Here is a tiny trained network, its code and every weight. The questions are about switching its units off for an input and a class, where a switched-off unit gives its printed mean instead of its output.

import numpy as np


def w(rows, s, z=0):
    codes = np.array(rows[::2]) - 128.0
    scale = np.full(codes.shape[1], s)
    scale[-1] = z or s
    return codes * scale


def f(y):
    return np.maximum(y, 0)


def log_softmax(a):
    a = a - a.max(-1, keepdims=True)
    return a - np.log(np.exp(a).sum(-1, keepdims=True))


def net(x, mask):
    res = np.array(x, float).reshape(1, 8) / 4 @ E
    y = f(res @ A[0][:, :-1].T + A[0][:, -1])
    res = res + np.where(mask, y, B[0][:, -1]) @ B[0][:, :-1]
    return log_softmax(res[-1] @ U[:, :-1].T + U[:, -1])


A, B = {}, {}
E = w([
[123,131,128,127,129,130,127],'x0',
[132,122,127,134,130,126,130],'x1',
[129,130,127,127,128,129,126],'x2',
[214,154,88,88,200,209,207],'x3',
[163,191,2,181,87,106,97],'x4',
[89,148,149,174,52,198,198],'x5',
[178,204,212,206,160,115,110],'x6',
[130,130,128,126,127,127,126],'x7',
],0.0081)
A[0] = w([
[90,78,72,78,97,130,140,67],'neuron 1',
[100,89,69,85,97,124,134,115],'neuron 2',
[149,170,175,176,136,111,119,96],'neuron 3',
[143,119,112,100,173,85,88,88],'neuron 4',
[95,133,163,149,81,175,172,104],'neuron 5',
[143,163,170,160,143,124,119,84],'neuron 6',
[107,136,132,161,74,164,169,111],'neuron 7',
[96,85,69,80,99,137,142,95],'neuron 8',
[180,146,98,105,178,186,183,111],'neuron 9',
[103,64,255,76,175,146,151,27],'neuron 10',
[179,142,104,107,181,183,187,125],'neuron 11',
[98,143,139,158,72,179,179,94],'neuron 12',
[145,109,131,89,181,86,85,66],'neuron 13',
[93,116,140,154,88,89,94,74],'neuron 14',
[160,185,28,177,87,103,97,5],'neuron 15',
[83,112,152,151,90,83,94,66],'neuron 16',
[109,143,145,156,79,168,166,119],'neuron 17',
[152,176,161,170,141,119,118,88],'neuron 18',
[158,177,141,179,132,116,109,113],'neuron 19',
],0.0096,0.0018)
B[0] = w([
[163,83,205,143,152,181,127,197],'neuron 1',
[149,92,191,148,150,173,134,195],'neuron 2',
[146,100,174,133,147,169,133,190],'neuron 3',
[178,119,84,129,155,89,95,184],'neuron 4',
[179,125,83,133,158,87,105,189],'neuron 5',
[146,91,185,141,150,171,137,176],'neuron 6',
[180,120,85,128,159,82,90,184],'neuron 7',
[153,92,188,139,149,172,127,197],'neuron 8',
[75,170,175,75,68,99,59,228],'neuron 9',
[64,169,37,159,121,117,239,254],'neuron 10',
[70,171,171,80,70,100,63,228],'neuron 11',
[184,118,90,126,163,83,83,192],'neuron 12',
[179,123,81,132,159,92,104,188],'neuron 13',
[84,163,159,95,83,115,85,192],'neuron 14',
[53,153,65,167,122,153,254,235],'neuron 15',
[85,156,166,93,81,108,84,199],'neuron 16',
[184,121,84,129,162,86,94,184],'neuron 17',
[149,93,183,141,150,173,127,183],'neuron 18',
[142,102,165,136,144,169,145,186],'neuron 19',
],0.0092,0.0085)
U = w([
[62,180,173,90,16,98,49,92],'0',
[78,149,59,148,129,139,254,254],'1',
[171,66,207,139,178,234,130,66],'2',
[212,116,45,127,193,39,65,70],'3',
],0.0094,0.0033)

Each question gives the input, the list of numbers given to net, and the class t.
The units are the neurons (one row each of A and B). Each row of codes is followed by its name. A weight is (code - 128) times the scale printed after its matrix; where a second scale follows, it is the last column's (A, B and U).
mask holds one flag per neuron, in row order. A switched-off neuron (its flag False) gives its mean, the last column of its row in B, instead of its output. The means were averaged over made-up inputs and are rounded, as every weight is.
A unit's drop is (log p(t) with every unit on - log p(t) with that unit switched off) / (log p(t) with every unit on - log p(t) with every unit switched off).
The circuit of an input: a set's keep is (log p(t) with only the set's units on - log p(t) with every unit switched off) / (log p(t) with every unit on - log p(t) with every unit switched off). Starting from the 12 units with the biggest drops (on a tie, the unit counted first), units are removed one at a time, each time the one whose removal leaves the highest keep (on an exact tie, the one counted first), for as long as the keep stays at least 0.8.
units of the circuit, in order: the units of the circuit, biggest drop first
most important unit: the unit with the biggest drop
k most important neurons: the k neurons with the biggest drops, biggest first
drop when u is switched off: that unit's drop, to one decimal
input [-5,-7,-1,-3,-4,-5,-2,4], class 3: most important unit : neuron 15
input [-8,8,-4,6,2,7,-6,-5], class 3: 2 most important neurons : neuron 12; neuron 7
input [-2,-1,7,7,-4,5,5,1], class 0: 2 most important neurons : neuron 11; neuron 9
input [-1,-1,1,5,3,2,-5,-4], class 0: units of the circuit, in order : neuron 9; neuron 11
input [6,-5,-6,-4,1,-5,-7,6], class 2: units of the circuit, in order : neuron 1; neuron 2
input [6,-3,1,4,6,-2,-7,-6], class 2: 2 most important neurons : neuron 10; neuron 1
input [-7,-8,4,8,5,-3,-1,7], class 0: 2 most important neurons : neuron 9; neuron 11
input [-2,4,5,4,5,-4,-1,7], class 1: 2 most important neurons : neuron 15; neuron 16
input [-8,6,3,8,6,-2,4,1], class 0: 2 most important neurons : neuron 9; neuron 11
input [-4,1,-5,6,6,7,1,0], class 3: 4 most important neurons : neuron 12; neuron 7; neuron 17; neuron 10
input [0,3,7,7,-8,-6,-2,5], class 1: 3 most important neurons : neuron 10; neuron 16; neuron 14
input [4,-7,-5,8,-3,6,3,2], class 0: drop when neuron 9 is switched off : 0.3
input [5,-7,2,3,-6,-6,-1,5], class 1: drop when neuron 12 is switched off : 0.2
input [-4,-7,-2,6,-1,4,4,3], class 0: drop when neuron 3 is switched off : 0.0
input [8,-2,3,-6,8,-7,-5,2], class 1: most important unit : neuron 15
